ladi: [-0.67, -4.31, 0.36, -0.18, -3.13]
Fad: [-6.59, -1.43, 1.68, 3.82, -0.29]
defi: [-1.09, 0.26, 3.72, 0.87, 0.30]
migu: [-1.37, -4.10, 0.18, -0.13, -2.61]
favo: [-5.97, 0.26, -1.09, 4.10, 3.81]
dip: [-7.38, -3.25, -0.24, 0.53, -0.03]
Safav: [-5.05, -2.61, -0.09, 0.68, -1.17]
vedo: [-7.66, -3.24, -0.33, 0.57, -0.03]
zof: [-3.01, -2.05, 4.63, -1.15, -3.13]
bul: [-1.09, 0.25, -1.44, 1.22, 4.46]
loc: [3.82] -> Fad, 3
rest: [-3.24, -0.33] -> [0.57, -0.03]
rest: [-1.09, 0.26] -> [3.72, 0.87, 0.30]

Boge: [-7.85, -5.85, -3.16, -3.90, -3.95, 2.02, -2.95, 6.54]
fef: [-7.85, -5.85, -3.16, -3.90, -3.95, -1.50, -9.65, 5.12]
tapu: [-5.99, -5.84, -3.16, -3.90, -5.22, 2.03, -2.95, 4.46]
rest: [2.03, -2.95] -> [4.46]
loc: [-5.22] -> tapu, 4
rest: [-5.85, -3.16, -3.90, -3.95, 2.02] -> [-2.95, 6.54]
find: [-7.85, -5.85, -3.16, -3.90, -3.95, -1.50, -9.65, 5.12] -> fef
loc: [-9.65] -> fef, 6

Zug: [0.76, 8.49, 1.83, -3.54, -5.08, 0.21, 0.48, 1.34, 2.58, -3.69]
Todav: [2.10, 8.46, 3.74, -2.92, -4.21, -0.68, 4.34, 0.18, 1.03, -3.83]
nep: [0.70, 8.90, 2.64, -2.71, -4.53, -1.64, 2.50, 0.53, 1.40, -3.00]
Zubef: [0.84, 7.80, 2.97, -3.85, -5.39, -2.36, 0.54, 3.06, 1.38, -2.44]
Vodil: [0.90, 7.98, 2.60, -2.50, -5.62, 0.41, 2.03, 1.37, 2.71, -1.17]
Kav: [1.44, 8.68, 2.72, -3.32, -4.15, -1.73, 2.45, -0.34, 1.22, -3.64]
Salik: [1.30, 8.49, 1.24, -3.74, -4.16, -1.97, 2.36, 1.01, 1.03, -3.82]
git: [0.84, 7.80, 2.97, -3.85, -5.39, -2.36, 0.54, 0.59, 1.32, -4.97]
Tono: [0.84, 7.80, 2.97, -3.85, -5.39, -2.36, 0.54, 1.50, 1.32, -4.97]
mutev: [0.84, 7.80, 2.97, -3.85, -5.39, -2.36, 0.54, 0.70, 1.38, -2.44]
rest: [-0.34, 1.22] -> [-3.64]
loc: [1.83] -> Zug, 2
loc: [2.36] -> Salik, 6
rest: [0.53, 1.40] -> [-3.00]

suvu: [-1.68, 1.30, 2.76, 0.21, 1.91, 2.34, 0.80, 0.45]
Fen: [2.72, -6.23, 1.02, 3.63, 0.20, 2.34, -2.25, 0.07]
Pes: [1.18, 0.38, 0.18, -1.71, -1.89, -1.21, -0.70, 2.73]
nomuk: [-1.42, 2.65, 1.47, -5.80, -1.44, 0.59, -0.38, 1.13]
Sisi: [-0.96, 1.73, 2.31, 2.70, -7.44, -2.98, 2.63, -0.66]
viba: [0.33, 0.96, -0.43, -1.00, -2.45, -3.46, -2.28, 1.13]
kedul: [1.14, -2.68, 0.20, 3.64, 0.20, 2.34, 0.79, 2.57]
Neme: [-0.65, -1.43, 1.45, 1.04, -1.65, 1.37, 0.63, -6.88]
Gif: [2.72, -6.23, 1.02, -2.97, -0.91, -2.26, -2.63, 2.76]
Runa: [0.93, 0.01, 1.47, 1.29, -3.75, -3.69, -2.06, 3.33]
Dugi: [1.47, -2.69, -0.31, 2.12, -0.91, -2.27, -2.63, 2.76]
rest: [-1.42, 2.65, 1.47] -> [-5.80, -1.44, 0.59, -0.38, 1.13]
loc: [-0.96] -> Sisi, 0
loc: [-2.27] -> Dugi, 5
rest: [2.34, 0.80] -> [0.45]
rest: [3.64, 0.20, 2.34] -> [0.79, 2.57]

kapi: [8.62, 7.52, -0.07, -8.49]
Zorum: [-6.65, -8.24, 0.33, 0.69]
duk: [-6.07, 7.78, 1.70, -9.30]
Dugod: [-3.47, 8.14, -6.66, -8.49]
Gagen: [-1.83, -8.27, -2.33, 3.28]
rest: [-8.24, 0.33] -> [0.69]
loc: [-6.65] -> Zorum, 0

lalab: [-0.10, -0.54, 0.86, -0.61, -0.15, -0.75, 0.11, 0.29, 0.59, 0.15, 0.26, 0.58, 0.24, 0.24, -0.47, -0.74, 0.42, 0.48, 0.52, -0.12, -0.15, -0.12, 0.21, 0.16, 0.39, -0.34, -0.15, 0.66, 0.28, 0.63, 0.91, -0.54, 0.41, 0.69, -0.32, -0.96, 0.38, 0.12, -0.32, -0.08, 0.15, -0.77, 0.96, -0.56, 0.42, -1.08, 0.15, 0.38, 0.89, -0.64, 0.07, 0.38, -0.27, -0.15, -0.82, 0.13, 0.84, 0.11, 1.40, 1.12, -2.01, -0.17, -0.73, 0.16]
Tal: [-0.10, -3.20, 0.21, -0.61, -0.15, -0.14, 0.38, 0.06, 0.59, -0.33, 0.48, -1.26, 0.24, 1.15, -0.97, -0.74, 0.42, 0.48, 0.52, -0.07, -0.15, -0.12, 0.21, -1.58, 1.31, 2.29, 0.25, 0.66, 0.95, 0.63, 1.90, -0.54, 0.41, 0.69, 1.76, 0.94, 0.19, 2.00, 3.28, -2.09, 0.15, -0.90, 3.46, -0.56, -0.72, -1.08, 0.15, -1.39, 0.89, 1.02, 0.07, -0.20, -0.27, 0.03, -2.74, 0.13, 1.41, -1.07, 0.38, -0.72, -0.01, -0.44, -3.83, 0.16]
paku: [-0.10, -0.54, -2.62, -1.39, 1.10, 1.03, 0.11, 0.04, 1.42, 1.03, -0.45, 2.33, -0.11, -2.49, -0.47, -3.65, 0.34, 4.19, 1.66, -3.53, -1.76, -2.49, 4.30, 0.68, 0.57, -0.96, 2.34, 1.17, 0.28, 0.63, 1.69, -4.18, -2.09, 1.69, -0.32, -2.64, 2.81, 3.39, -0.32, -0.08, 0.15, -0.21, 0.96, -0.56, -1.75, -1.08, 0.87, 1.25, 0.89, 0.64, -2.49, 0.38, -3.37, -0.54, -1.77, 0.13, -5.48, -7.99, 1.90, 3.86, 1.65, 0.84, -1.96, 1.65]
mar: [-0.10, -0.54, 0.21, -1.67, -0.16, -0.14, 1.59, -0.20, 0.59, 0.15, 0.48, 0.06, 0.24, -0.23, -0.47, -0.74, 0.42, -0.39, 0.52, -0.59, -0.15, -0.12, 0.94, 0.16, -0.42, -0.34, -0.15, 0.66, -0.99, 0.27, 2.49, -0.54, 0.41, 0.69, -0.32, -1.23, 0.38, 0.12, -0.32, 1.99, 2.01, -1.48, 0.96, -0.56, 0.68, -1.08, 0.15, 0.38, 0.89, -1.57, 0.07, 0.38, -0.27, -0.15, -1.77, 0.13, 0.84, 0.52, 0.38, 0.60, -0.01, -0.17, -1.04, -0.46]
loc: [-1.58] -> Tal, 23
loc: [-3.20] -> Tal, 1

Bidaz: [-2.24, 1.36, 5.04, 1.73, 1.66, 1.79, -0.63, -0.24, -0.87, -1.15, 1.85, 0.36, 3.46, 1.31, -1.12]
Mipek: [-0.33, 1.30, 0.47, 1.97, -0.93, 1.10, 2.42, -0.55, -1.84, 2.80, 2.48, -2.07, 1.52, -1.93, -1.62]
Fik: [3.37, 3.55, -5.04, -5.55, 0.08, -7.17, -0.99, 0.47, -3.05, 2.38, -2.29, -2.02, -5.80, -1.58, 0.39]
Tipu: [-1.98, 2.38, 2.02, -0.36, -0.58, -1.92, -0.57, 0.07, -0.17, -1.57, 2.48, -2.07, 1.52, 0.96, -0.02]
loc: [-0.33] -> Mipek, 0
loc: [-1.62] -> Mipek, 14
rest: [2.48, -2.07, 1.52, 0.96] -> [-0.02]
loc: [-1.92] -> Tipu, 5

Gikem: [2.28, -0.59, -1.32, -4.65, 0.27, -2.03, -1.76, 2.37, 5.62, 4.02, 4.13, -0.81, 2.85, -1.17, -6.74, 6.08, 3.89, -5.72, -5.73]
Metim: [0.00, -3.31, -4.35, -1.41, -1.37, -2.19, 1.00, -1.33, -1.80, -0.28, 4.29, -0.94, -1.89, 4.30, -3.95, -4.40, -1.18, -0.69, 3.42]
rom: [1.11, -1.85, -3.55, -2.94, -4.11, -0.94, 0.79, 1.58, 5.62, 4.03, 4.13, -0.81, 2.85, -1.16, -6.74, 6.08, 2.10, -0.87, -0.63]
Lanun: [-0.33, -2.66, -4.10, -0.52, -3.29, -3.05, 0.79, -1.23, -0.86, 0.94, 0.13, -2.36, -2.10, 4.10, -3.54, -3.41, -0.11, -0.49, 2.40]
kab: [1.15, 0.92, -1.28, -0.38, -1.24, 0.44, 1.01, -2.36, -1.04, 1.71, 0.54, -0.28, -2.20, 5.65, 0.33, -2.37, -2.07, 3.43, 3.29]
Fanip: [-1.07, -1.83, -2.52, 0.99, -4.17, -3.64, 0.64, -1.01, 0.28, 1.46, 0.57, -2.75, -1.67, 2.32, -2.52, -1.68, 0.79, -0.50, 1.36]
nitil: [1.15, 0.91, -0.43, 2.70, -1.10, -0.94, 0.80, 1.58, -1.00, -3.84, -4.07, -2.02, -0.99, -4.69, 0.33, -3.64, 0.49, -1.90, -2.39]
vek: [1.28, -1.34, -3.13, -4.22, -2.32, -0.76, -1.02, -1.70, 0.74, 5.69, 4.39, -1.42, 0.45, 7.62, -1.24, 2.75, 0.41, 1.54, -0.21]
rest: [1.15, 0.91] -> [-0.43, 2.70, -1.10, -0.94, 0.80, 1.58, -1.00, -3.84, -4.07, -2.02, -0.99, -4.69, 0.33, -3.64, 0.49, -1.90, -2.39]
rest: [2.85, -1.17, -6.74, 6.08] -> [3.89, -5.72, -5.73]
loc: [-1.33] -> Metim, 7
loc: [-5.72] -> Gikem, 17
rest: [5.62, 4.02, 4.13, -0.81, 2.85] -> [-1.17, -6.74, 6.08, 3.89, -5.72, -5.73]
rest: [-0.94, 0.80, 1.58] -> [-1.00, -3.84, -4.07, -2.02, -0.99, -4.69, 0.33, -3.64, 0.49, -1.90, -2.39]
loc: [4.30] -> Metim, 13

zutu: [-5.65, -0.19, -5.83, -6.28, 4.55, -1.63, 3.82, -4.56, -2.74, -3.87, -2.17, -5.21, -3.34, 1.44, 1.44, 4.16, -3.19, 5.63, 0.78, -3.69, -5.67, -0.61, -4.66, 3.60, 5.11, -4.61, 3.37, -5.30, -6.17, 0.93, -2.64, 0.80, -1.89, -0.57, -7.37, 0.35, 3.69, 3.38]
Gem: [-0.32, -1.62, -0.86, -1.00, -2.28, -1.00, -2.04, -0.20, -1.58, -0.61, -1.39, -0.63, -0.23, -2.62, -2.00, -2.14, -0.63, -2.17, -1.01, -0.55, -0.16, -1.14, -0.30, -2.55, -1.65, -0.04, -2.16, 0.04, -0.91, -1.68, -1.01, -1.42, -1.43, -0.67, 0.03, -1.94, -1.43, -1.94]
nam: [-2.33, -0.95, -2.85, -3.82, 0.52, -0.67, 0.18, -1.21, -3.34, -1.22, -0.63, -2.04, -0.24, -2.62, -0.28, 0.43, -1.78, 0.85, 0.32, -0.03, 0.37, -1.22, 0.16, -1.02, 2.32, 0.14, -0.65, -0.86, -2.69, 0.14, -0.88, -0.98, -2.14, 0.88, -2.21, -1.10, 1.40, 0.03]
ruru: [-1.82, -4.14, 3.90, -1.92, 2.04, 4.42, 2.03, 1.15, 2.02, 2.09, -1.48, 5.08, 1.10, 4.39, 5.66, -1.50, 0.14, 0.90, 3.09, -2.79, 4.23, 1.56, 5.54, -0.97, 0.94, 2.52, -2.66, 0.18, 0.47, 5.24, 5.93, 2.36, 5.18, 3.47, 0.82, -1.18, 4.93, 2.38]
Vose: [4.95, 2.05, 2.31, 4.25, -0.44, -1.24, 0.21, 3.34, 6.38, 2.28, -1.91, 1.05, -0.20, 4.31, -1.70, -0.37, 5.23, -0.36, -0.31, 0.18, -6.38, 4.53, -3.81, 4.55, -3.00, -4.06, 3.14, 3.11, 1.54, -2.29, -1.26, 1.86, 2.16, -2.71, 1.78, 1.20, -0.34, 3.33]
zoma: [-5.77, 0.09, -7.77, -6.31, 4.88, -2.39, 3.85, -4.92, -2.69, -4.30, -2.25, -5.61, -4.22, 1.83, 1.16, 4.26, -3.35, 5.77, 0.20, -4.35, -6.90, -0.69, -5.34, 4.25, 5.05, -5.85, 3.82, -5.55, -6.18, 0.56, -3.21, 0.36, -2.21, -1.39, -7.78, 0.75, 3.68, 4.20]
vopoz: [1.82, 5.10, -0.40, 2.58, -2.28, -1.01, 1.75, -0.84, 2.53, -2.22, 2.90, -0.92, -4.34, 4.08, -0.58, 3.81, 0.48, 3.52, -2.82, -2.57, -6.03, 0.15, -3.10, 7.23, 1.48, -6.64, 6.21, 0.26, 2.67, -1.76, -2.74, -1.54, -0.77, -4.57, -1.35, 5.72, 1.31, 6.98]
dorun: [-6.21, -8.78, -0.45, -8.41, -1.11, 7.38, 3.93, 0.15, -3.15, 3.11, -6.24, 1.18, 5.44, -1.31, 5.52, -2.77, -1.18, 0.11, 7.30, 0.83, 6.86, 2.00, 4.74, -7.23, 2.84, 7.94, -6.95, -2.38, -7.28, 6.81, 5.98, 5.03, 3.46, 8.85, -1.75, -7.88, 4.67, -4.59]
loc: [0.20] -> zoma, 18
loc: [3.14] -> Vose, 26
loc: [-6.38] -> Vose, 20
rest: [-1.62, -0.86] -> [-1.00, -2.28, -1.00, -2.04, -0.20, -1.58, -0.61, -1.39, -0.63, -0.23, -2.62, -2.00, -2.14, -0.63, -2.17, -1.01, -0.55, -0.16, -1.14, -0.30, -2.55, -1.65, -0.04, -2.16, 0.04, -0.91, -1.68, -1.01, -1.42, -1.43, -0.67, 0.03, -1.94, -1.43, -1.94]
rest: [-2.28, -1.00] -> [-2.04, -0.20, -1.58, -0.61, -1.39, -0.63, -0.23, -2.62, -2.00, -2.14, -0.63, -2.17, -1.01, -0.55, -0.16, -1.14, -0.30, -2.55, -1.65, -0.04, -2.16, 0.04, -0.91, -1.68, -1.01, -1.42, -1.43, -0.67, 0.03, -1.94, -1.43, -1.94]
loc: [2.02] -> ruru, 8
loc: [-7.78] -> zoma, 34

